Each row has a hidden trait or not; one of two labels after the row says which. A new part has a new trait and new labels.
In the rows, zero is written as 128.
[119 125 116  99 133 114 129 122 140 149 126 134  59 141 161 119 100 153
  99 138 138  86 129  88 131 129 147 106 127 154 123 128 124 130 123 124
  35 119 138 133  97 131 110 135 105 100 118 113 113 137 134   1 100 131
 113 120  84 183 120 126 228 133  67]  A
[110 117 186 178 135  90 139 150 125 124 110 117 107 114 176 129 120  93
 109  89 166 125 160 118 133 137 123 129 143 128 121 149 136 110 137 121
 138 147 121 183 102 159 129 111 123 130 143 156 130 133 133 137 149 126
 129  78 123 132 107  86 133 115 134]  M
[104 125 168 127 131 122 118 110 188 144 127 129 126  91 162 147 118 141
 127 137  74 171 139 150 121 128 133 143 146 112 147 125 120 119 101 126
 138 102 129 132 127 122 136 145 123 109 125 114 122 133 126 129 128 124
 149 126 120 127 128 123 118 119 136]  A
[127 129  80 124 138 112 141 146 117 124 148 135 123 165 122 102  67 123
 119 122 147  68 124 125 121 153 129 119 112 133  85 129 105 129 155 122
 130 154 125 126 112 130 119 126 129 143 108  99 143 129 134 131 127 122
 133 137 113 124 128  78 116 116 126]  A
[177 110 156 125 126 142 129 160 147 120 130 134 126 146 157 129 184 129
 145 130 152 126 120 139 163 134 161 132  64 118 120 143 120 122 131  72
 127 138 141 130 111 131 157 157 128 123 185  25 127 105 128 114 126 110
 161 109 153 114 122 151  81 115 169]  A
[119 154  95  83  94 127 160 110 112 128 110 162 136 127 139 118 100 124
 128 127 116 106 146 105 102 135 106 128 168 128 127 131 128 128 130 164
 153 151 127 126 121 128 152 117  93 106  54 132 128 146 153 126 130  83
  76 129  76 160 128 126 156 146 105]  A
[134 125 157 132 115 126 125 123 135 128 121 142 148 133 133 128 113 129
 129 127 127 111 128  68 132 132 136 116 108 131 122 138  99 129 131 126
 125 125 105 107 136 128 162 135 126 124 137   6 123 112 121 156 126 136
 134 130 119 113 140 121 132 123 130]  A
[ 82 126 160 127 108 114 127 130 180 133  74 143 127  87 158 145 190 157
 114 120   1 178 145 134 179 129 155 132 163 115 193 120 126 130 110 104
 129  89 136 140 131 138 147 125 128 126  99 114 117 130 131 132 128 125
 113  92 112 125 129 127 126 107 126]  A
[126 137  85 115 131 122 141 142 128 137  97 129 125 138 139 122 124 125
 120 119 130 116 131 130 180 131 126 100 132 128 133 102 129 117 136 110
 134 141 125 122 113 131 129 141 112 121  95 111 137 137 120 121 129 114
 105 108 115 145 133 136  33 122 116]  A

Next part:
[120 118 133 141 106  82 101 135  94 126  11 125  46 104 124 158 100  74
  98 114 110 139 165 123 107 126 120 131 160 129 119 134 116 131 123 147
 135 113 122 123 119 100 121 111 122 130 149]  Z733
[101 144 118 129 118 132 145 128  72 144  79 104 152 117 127 132 109 132
 125 115 158 149 154 125 149 114 127 119  90 107 125 131 140 105 206 140
 147  68 125 100 137  77 132 116 125 127 132]  z774
[ 95 153 133  83 134 171 163 130 102 177 106 149 178 122 130 152 143  57
 107 106 107 113 123 101 148  98 129 135  95 147 129   1 151 142 126 125
  98 156 128 124 152 137 162 129 144 134 126]  z774
[ 97 126 134 114 108 132 122 139  53 140  37 120  33 124 133 122 139  71
 118 127  91 139 170 114 120 107 127 136 158 130 107  48 142 123 166 166
 151  44 126 165 142 137 134 114 160 128 117]  Z733
[195 163 124  95 145 147 163 137  90 156 135 138 227 130 119  97 116 119
 158 114 122 143 142 105 135 111 129 127  77 113 137 142 146 129 189 126
 138  14 140 122 157 131 112 125 119 138 129]  Z733
[161 137 134 105 130 125 124 128 124 168  75 146 132 111 124 171 108  65
  98 110  91 123 135 116 121 124 127 133 125 144 136  73 129 150  91 106
 103 155 127 111 122 138 146 125 114 133 141]  z774
[255 143 121 125 134 117 107 128 106 163  96 113 137 114 118 137  91 140
 125 129 112 147 144 151 131 140 131 118 111 109 138 188 136 121 176  74
 151  39 130  82 113 109 131 120  86 124 129]  z774
[ 89 142 135  96 142 157 188 134 132 132 145 162 207 141 129 113 144  86
 142 112 123 111 100  86 132 106 124 139  98 139 134  56 135 142 106 154
 106 146 136 147 163 156 118 136 141 140 133]  z774
[  1 132 122 134 116 139 182 124 116 109 138 113 170 130 134 146 121 140
 120 111 198 122 122 111 153 116 120 123  74 123 127  98 135 110 138 162
 125 203 121 114 146  79 130 127 124 127 141]  Z733
[108 122 141 115 120 142 149 145  76 122  76 120  34 148 135  91 157  89
 151 144  73 125 163 112 116 117 126 142 163 130 110  58 145 121 150 167
 169  26 133 194 154 163 113 123 153 127 104]  z774
[ 73 116 143 130 113 118 144 146  90  89  80 130  41 142 134  89 158  80
 148 136  87 130 164 104 102 114 122 143 178 130 109  95 128 127 134 195
 159  46 132 202 155 153 103 121 163 133 117]  z774
[255 149 118 114 138 125  68 123 107 190  75 125 144  99 116 159  86 125
 101 118  98 151 136 155 135 135 137 117 113 120 138 159 134 134 169  62
 124  68 128  64  98 113 158 117  95 125 131]  z774
[ 88 157 132  87 137 166 181 131 107 170 128 152 213 123 128 152 121  70
 114  98 128 113 118  92 148 101 125 132  74 143 136  24 150 142 109 131
  96 170 131 111 155 135 150 131 129 136 138]  z774

Next part:
[138 133 129 123 128 132 122 128 123 128 118 129 140 132 122 127 134 127
 116 131 134 124 127 132 131 129 128 126 129 111 126 129 123 133 146 131
 135 127 124 108 107 120 124 135 138 127 131 131 124 124 119 116 111 129
 137 116 125 132 142 124 138 129 134]  z428
[117 120 141 129 132 132 122 133 112 138 125 119 135 120 133 127 127 123
 136 131 211 127 127 130 125 132 128 124 134 127 124 124 126 127 100 124
 120 129  99 123 125 119 123 128  92 122 125 153 138 123 133 109 161 137
 122 171 123 127 139 133 102 140 124]  z428
[115  99 144 132 121 134 128 145 124 134 129 114  98 106 149 128 145 105
 146 127 213 142 129 125 119 135 123 127 138 154 122 121 122 119  80 123
 116 130  72 166 146 129 125 113  76 115 123  85 133 123 147 128 178 139
 100 210 123 128 135 140  98 124 111]  z212
[112 125 130 133 122 128 135 128 127 131 126 127 109 120 130 127 132 123
 136 128 172 122 133  84 125 131 128 120 131 125 125 125 122 121 113 125
 124 130 119 132 132 119 125 119 102 122 122 120 140 117 136 133 163 132
 124 172 126 129 126 135 104 126 117]  z428
[ 90 116 146 115 121 137 119 137 127 133 145 122 114 125  91 129 100 100
 132 102 121 130 119  98 131 113 130 136 138 151 133 134 117 124 112 125
 104 132  86 114 161 141 132 129 119 126 124  99 128 113 141 114 143 147
  75 160 129 121 153 135 106 130 146]  z212
[117 122 135 124 128 133 123 129 100 134 119 121 153 127 130 126 117 128
 129 133 230 125 126 124 126 132 127 119 141 107 124 123 126 129 111 127
 124 128 109 114 100 116 117 132  96 120 127 182 132 111 123 110 154 141
 126 188 122 131 155 132 102 135 133]  z428
[120 128 133 117 128 139 127 128 109 134 124 129 160 133 119 126 105 134
 115 142  90 119 130 137 131 131 129 117 137  94 124 130 129 132 145 129
 125 126 121 101  95 111 119 141 122 122 132 155 125 119 122 114 116 132
 157 140 121 134 143 125 124 134 132]  z428
[112 120 139 116 125 143 125 127 101 131 131 124 176 135 123 125 114 136
 119 140 202 118 124 138 129 128 127 116 144  91 124 129 128 132 129 130
 133 128 113 100  93 112 115 144 112 118 132 178 133 109 119 110 130 142
 147 163 120 136 148 126 108 139 135]  z428
[158 127 134 122 119 141 142 132 142 130 129 137 119 129 127 128 130 131
 112 134  40 135 130 146 132 128 127 128 127 112 124 128 128 131 178 133
 126 128 134 155 123 129 130 130 145 120 136  79 115 150 125 127  82 120
 104  90 126 129 120 125 162 125 123]  z212
[ 67 119 139 118  99 127 200 129 156 142 112 153  70 115 107 124 100 123
 124 133 201  97 172  67 125 130 128 105 129  83 128 113 115 114 137 150
 112 129 111 130  98 104 131 114  86 109 115 101 171  84 159 200 146 129
 197 166 124 139 151 144 102 117 125]  z428
[ 26  98 218  76 101 174 103 170 141 173 238 117  94 125  37 131  12  57
 148  64  86 131 112  63 147  66 140 170 172 214 155 158  97 121 108 120
  80 144   1  77 255 193 174 146 133 130 118  61 119  75 178  90 141 204
   1 210 147 115 255 147  74 141 234]  z212
[ 47 105 193  83 110 158 114 159 141 159 205 117  97 125  58 130  31  72
 143  79  68 129 111  80 139  98 137 155 159 181 145 149 105 124 120 122
  89 140  25  86 231 175 158 136 133 132 120  63 123  79 160 100 144 175
   1 187 139 116 213 143  83 137 193]  z212
